[[ 10.7 -46.9  22.3 -20.6  73.2 -20.2]
 [ 62.4   0.6 -12.0 -40.6 -23.6  19.9]
 [-70.7  19.9 -26.6  23.3 -44.0 -17.2]]: 23.3

[-24.1  65.7 -43.3 -74.8 -46.9 -22.3 -42.3]: -46.9

[[ 40.2 -26.7   1.6  12.2]
 [ -8.7 -63.2 -17.8  -9.5]]: -63.2

[ 66.0  40.2  15.7 -46.5 -26.0]: 15.7

[-57.0 -22.6 -29.1  35.4 -58.9]: -29.1

[[-21.2 -43.5  29.2  53.8  74.8]
 [ 32.1  32.6 -26.8 -40.6 -35.6]]: -26.8

[ 65.2  -2.7  51.1 -26.4  19.8]: 51.1

[  6.0  -3.5 -51.6 -46.9  78.7]: -51.6

[-34.5  60.9   4.2  12.1 -78.3]: 4.2
---
[-616  508 -444 -840 -737] -> -616, -737

[[-44  12 -36  44 -14 -30]
 [ 36  -1  46 -36   1  28]] -> -44, 28

[211 771 311 357] -> 211, 357

[6 4 8 4 7 5 0] -> 6, 0

[[859 440 826 852 794 315]
 [801 391 789 805 730 161]] -> 859, 161

[212   8 168 219 114  90 170] -> 212, 170
---
-42.6  63.9  -1.6  -18.8  49.9  -29.4 -> -29.4

14.4  15.6  -7.0  -0.3  -9.8  64.0  -51.9 -> -9.8

24.7  -10.0  28.5  23.9  63.9
21.4  -24.6  1.4  24.9  69.2
-> -10.0

-76.5  -49.8  12.4  -17.1  39.3  2.5 -> -49.8

-31.9  8.9  -23.1  -21.9
21.3  77.9  7.9  -51.8
-> -31.9

36.5  75.6  -26.0  -49.4 -> -26.0
---
(-1.8, -0.4, 1.5, -0.3, -0.4, -1.5) yields 1.5, -0.3
((-0.9, -0.5, -0.3, -0.3, 0.9, 1.9), (1.0, -0.4, -2.0, -2.2, -0.3, 1.1)) yields 1.9, 1.1
(0.9, -1.0, 0.5, 0.0, 1.9) yields 1.9, 0.9
((0.15, 0.94, 0.69, 1.26, 0.02, -2.13), (2.22, -0.19, 0.76, -0.68, 0.50, -1.71)) yields 2.22, 1.26
(1.43, 0.68, 1.68, -1.22, -0.45, -0.08, -0.05) yields 1.68, 1.43
(-26.90, -23.62, 149.00, -43.10, -129.89, -31.71, -24.42) yields 149.00, -23.62
---
[[226, -819, 166, 640, 359],
 [138, 103, -754, -713, 516]] >> 640, 516

[1, 7, 4, 5] >> 7, 5

[152, 238, 250, 545, -831] >> 545, 250

[[396, 350, 869, 815],
 [652, 590, 44, 314],
 [751, 340, 328, 360]] >> 869, 815

[199, 64, 3, 131, 41, 169] >> 199, 169

[[386, 344, 360, 743, 736],
 [773, 697, 649, 173, 324],
 [749, 686, 337, 248, 320]] >> 773, 749

[-119, 269, 133, -926, 938] >> 938, 269

[56, 32, 8, 86] >> 86, 56
---
[[-125.8  -15.1  121.8  -51.0  -79.4]
 [-175.5  -14.9  -72.6 -128.2  -50.0]] -> -14.9

[ 108.5  -31.9   33.5   77.5 -172.8 -162.2] -> 33.5

[ 176.86 -146.94  -48.00  143.62] -> 176.86

[[-0.2 -1.6 -1.6 -0.5 -1.4 -0.3]
 [-1.6  1.7  0.7 -0.1 -0.5 -0.2]] -> 0.7

[[-0.026 -0.084  0.189 -0.005 -0.031]
 [-0.106 -0.094 -0.094 -0.115 -0.097]] -> -0.094

[ 15.7  -2.9   7.2 -12.3] -> 15.7

[ 0.111  0.044 -0.107  0.012  0.059] -> 0.044
---
Input:
array([[8219, 7273, 3710, 6325, 4300],
       [5581, 5949, 7919, 2444, 4305],
       [3709, 3267, 1487, 7194, 5498]])
Output: 5498

Input:
array([[39, 18,  9, 17, 22, 77, 79],
       [26, 70, 58, 31, 37, 63, 50],
       [52, 27, 42,  5, 23, 74, 41]])
Output: 39

Input:
array([[ 12, -20, -41,  12,  -1],
       [ 41,  10, -50,   2, -20],
       [-10,  41,  22, -22,  -2]])
Output: -1

Input: array([980, 255, 186, 245, 297])
Output: 255

Input:
array([[ 33, -21,  32, -14,   5],
       [-24,  49,  16,  39, -32],
       [ 29,  32,  47,  50, -21]])
Output: 29

Input: array([ 893,  960, -617,  -72, -288])
Output: -72

Input: array([ 22, -22,  11,  26, -36,  21, -26])
Output: 11

Input:
array([[ 597,  232,  450, -581,  254],
       [ 412,  489,  426,  461,  -43],
       [ 122,   83,  411, -310,  481]])
Output: 411
---
17.6  5.4  6.0  -2.7  2.6  10.1  -7.5
37.9  4.5  20.9  -20.1  11.1  -21.2  -68.7
-10.4  -6.4  -13.7  14.6  -11.6  2.7  -5.6
→ -13.7

31.4  32.2  -15.4  51.4  -38.6  63.8 → -15.4

1.0  -43.8  15.2  60.4  -28.4 → 15.2

76.6  3.4  40.0  33.2 → 40.0

-0.2  6.5  14.7  11.6  3.0  8.7  6.4
10.6  1.7  -18.8  3.4  -4.6  -9.6  -20.9
10.3  -13.0  -0.8  -0.1  1.2  31.4  -74.1
→ -0.8

-10.9  -14.7  31.5  -67.0  75.5  -52.9 → 31.5
---
24.3  5.9  70.2  12.6  64.6 value 24.3

7.3  -1.3  -34.6  -43.0  -22.6  8.5
35.4  17.4  -10.4  14.5  -40.6  6.0
3.5  4.1  -12.9  -58.7  5.6  8.1
value 7.3

1.3  7.4  3.6  3.3  5.7  -4.8  4.6
28.5  37.9  -23.8  29.9  -58.5  33.3  48.6
value 1.3

1.0  61.9  25.4  12.9 value 1.0

-38.1  44.1  33.1  -9.0  -23.2  2.0  42.9
46.0  6.5  -27.6  -72.1  -10.6  -39.3  -13.2
23.9  -9.6  14.5  -1.2  -16.7  58.0  -19.4
value -38.1

27.2  -36.0  17.6  -2.0
-67.1  -24.4  1.5  17.2
56.6  22.6  -2.8  -14.8
value 27.2
---
[[ 16.4  -0.1  48.4 -60.0 -20.3   0.5  16.9]
 [ 17.5  38.2  18.4  27.2 -11.6  27.5  57.2]
 [ 16.1  -2.6  49.5 -64.5 -20.6  -1.2  14.0]] Answer: 16.9

[[  2.8  52.4   6.0  57.3 -66.0 -13.9]
 [ -7.3  33.4  -4.2  28.2   9.2 -13.4]
 [  0.3  14.3 -18.9  41.0  -0.5 -15.8]] Answer: -13.9

[[ 25.7  -4.6  19.9  -4.3  47.9]
 [ 46.0  76.5  53.8   7.7 -48.8]
 [-27.6  -0.2  26.1 -10.7 -36.5]] Answer: 47.9

[[ 22.7 -23.0  21.1  10.9 -13.1  11.1  10.9]
 [  0.5 -44.2 -21.5  30.5  43.3  -2.2  30.5]
 [-24.3  63.3  -6.1 -56.9  10.9  60.3 -56.9]] Answer: 10.9

[[ -5.4  70.0  21.3  50.9 -43.2 -16.2]
 [ 13.6  27.6  14.6  43.3 -54.3 -14.5]
 [ -1.3  45.6  18.6  36.9 -31.4  -1.8]] Answer: -16.2

[[ 77.7  16.3  29.9   8.1   6.0  24.5]
 [-33.6  -4.5 -15.5  28.1  -4.2  -2.9]
 [ 35.0  16.1   1.0  23.7  16.2  23.7]] Answer: 24.5
